Here is a tiny trained network, its code and every weight. The questions are about switching its units off for an input and a target symbol, where a switched-off unit gives its printed mean instead of its output.

import numpy as np


def w(rows, s, z=0):
    codes = np.array(rows[::2]) - 128.0
    scale = np.full(codes.shape[1], s)
    scale[-1] = z or s
    return codes * scale


def f(y):
    return np.maximum(y, 0)


def softmax(a):
    e = np.exp(a - a.max(-1, keepdims=True))
    return e / e.sum(-1, keepdims=True)


def log_softmax(a):
    a = a - a.max(-1, keepdims=True)
    return a - np.log(np.exp(a).sum(-1, keepdims=True))


def net(x, mask):
    ids = ['ΘΩγεημψ'.index(c) for c in x.split()]
    T = len(ids)
    res = E[ids] + P[:T]
    u = 0
    for l in range(2):
        r = res
        for j in range(2):
            rows = slice(2 * j, 2 * j + 2)
            q, k, v = (r @ M[l][rows].T for M in (Q, K, V))
            z = softmax(np.where(np.tri(T) > 0, q @ k.T / 2**0.5, -1e9)) @ v
            o = O[l][rows]
            res = res + np.where(mask[u + j], z, o[:, -1]) @ o[:, :-1]
        u += 2
        y = f(res @ A[l][:, :-1].T + A[l][:, -1])
        res = res + np.where(mask[u : u + 8], y, B[l][:, -1]) @ B[l][:, :-1]
        u += 8
    return log_softmax(res[-1] @ U[:, :-1].T + U[:, -1])


Q, K, V, O, A, B = {}, {}, {}, {}, {}, {}
E = w([
[216,190,160],'Θ',
[192,180,136],'Ω',
[139,147,76],'γ',
[98,2,216],'ε',
[231,191,167],'η',
[198,199,152],'μ',
[102,137,61],'ψ',
],0.01)
P = w([
[130,152,144],'0',
[56,127,76],'1',
[219,58,37],'2',
[99,8,177],'3',
[70,162,149],'4',
[178,14,22],'5',
],0.012)
Q[0] = w([
[85,97,93],'L0H1',
[254,176,248],'L0H1',
[245,128,18],'L0H2',
[95,178,213],'L0H2',
],0.0087)
K[0] = w([
[133,143,148],'L0H1',
[233,66,142],'L0H1',
[175,170,11],'L0H2',
[99,17,186],'L0H2',
],0.011)
V[0] = w([
[61,202,205],'L0H1',
[181,141,1],'L0H1',
[155,234,171],'L0H2',
[174,34,163],'L0H2',
],0.0077)
O[0] = w([
[107,22,175,69],'L0H1',
[169,254,166,133],'L0H1',
[104,45,112,34],'L0H2',
[96,213,194,253],'L0H2',
],0.007,0.0036)
A[0] = w([
[67,46,172,54],'L0N1',
[94,112,254,34],'L0N2',
[91,90,2,74],'L0N3',
[69,201,77,106],'L0N4',
[118,126,88,2],'L0N5',
[156,119,232,130],'L0N6',
[161,234,91,62],'L0N7',
[20,63,64,119],'L0N8',
],0.0079,0.0094)
B[0] = w([
[2,133,85,213],'L0N1',
[32,143,173,200],'L0N2',
[125,181,182,181],'L0N3',
[161,36,177,174],'L0N4',
[249,180,72,128],'L0N5',
[163,52,172,252],'L0N6',
[40,49,53,220],'L0N7',
[192,138,116,239],'L0N8',
],0.0087,0.0033)
Q[1] = w([
[80,134,95],'L1H1',
[105,96,21],'L1H1',
[232,98,129],'L1H2',
[80,104,247],'L1H2',
],0.011)
K[1] = w([
[86,106,132],'L1H1',
[177,109,129],'L1H1',
[123,156,76],'L1H2',
[247,196,98],'L1H2',
],0.014)
V[1] = w([
[156,55,148],'L1H1',
[171,45,66],'L1H1',
[208,159,153],'L1H2',
[254,185,171],'L1H2',
],0.014)
O[1] = w([
[130,247,171,251],'L1H1',
[185,90,248,160],'L1H1',
[187,187,202,55],'L1H2',
[199,206,161,2],'L1H2',
],0.012,0.0045)
A[1] = w([
[84,49,210,63],'L1N1',
[5,156,191,188],'L1N2',
[82,206,42,48],'L1N3',
[136,226,21,11],'L1N4',
[255,202,184,155],'L1N5',
[250,77,27,176],'L1N6',
[104,38,224,255],'L1N7',
[115,200,71,164],'L1N8',
],0.0085,0.0057)
B[1] = w([
[102,146,68,194],'L1N1',
[149,60,54,227],'L1N2',
[72,116,7,157],'L1N3',
[62,102,20,142],'L1N4',
[63,51,133,248],'L1N5',
[196,49,109,173],'L1N6',
[162,179,54,241],'L1N7',
[155,121,132,156],'L1N8',
],0.011,0.014)
U = w([
[109,147,163,64],'Θ',
[134,162,153,95],'Ω',
[247,187,93,195],'γ',
[77,195,129,1],'ε',
[104,179,161,178],'η',
[137,167,150,143],'μ',
[215,140,123,168],'ψ',
],0.013,0.0069)

Each question gives the input, a string of symbols that net reads in full, and the target symbol t.
The units are the heads (2 rows each of Q, K, V and O) and the neurons (one row each of A and B). Each row of codes is followed by its name. A weight is (code - 128) times the scale printed after its matrix; where a second scale follows, it is the last column's (O, A, B and U).
mask holds one flag per unit, layer by layer, with each layer's heads first. A switched-off unit (its flag False) gives its mean, the last column of its rows in O or B, instead of its output. The means were averaged over made-up inputs and are rounded, as every weight is.
A unit's drop is (log p(t) with every unit on - log p(t) with that unit switched off) / (log p(t) with every unit on - log p(t) with every unit switched off).
The circuit of an input: a set's keep is (log p(t) with only the set's units on - log p(t) with every unit switched off) / (log p(t) with every unit on - log p(t) with every unit switched off). Starting from the 12 units with the biggest drops (on a tie, the unit counted first), units are removed one at a time, each time the one whose removal leaves the highest keep (on an exact tie, the one counted first), for as long as the keep stays at least 0.8.
circuit, biggest first: the units of the circuit, biggest drop first
most important unit: the unit with the biggest drop
k most important neurons of layer l: the k neurons of layer l with the biggest drops, biggest first
drop of u: that unit's drop, to one decimal
input Ω ε η η, target Θ: circuit, biggest first : L1N5; L1H2
input μ Ω ε ε ε, target ε: most important unit : L0H2
input ψ η ε ε μ, target ε: circuit, biggest first : L1H1; L0H2
input ε Θ η Θ, target Θ: 2 most important neurons of layer 0 : L0N1; L0N2
input η ε η μ, target η: circuit, biggest first : L1H2; L1N5; L1N2
input γ μ Θ ε Ω, target ε: 4 most important neurons of layer 1 : L1N4; L1N3; L1N7; L1N6
input γ ε ε ψ, target γ: 2 most important neurons of layer 1 : L1N5; L1N7
input ψ ψ η ε η, target ε: 2 most important neurons of layer 0 : L0N2; L0N8
input ψ μ Θ ε, target ε: 3 most important neurons of layer 0 : L0N2; L0N1; L0N7
input ε ε γ η, target Θ: 2 most important neurons of layer 1 : L1N5; L1N7
input ε ε ψ μ, target η: 2 most important neurons of layer 0 : L0N7; L0N1
input Θ γ ε ε η, target ε: drop of L1N7 : 0.1
input η γ η η η, target η: drop of L1N8 : 0.0
input ε γ ε, target γ: most important unit : L0H1
input η Ω μ η η, target η: drop of L1N2 : 0.3
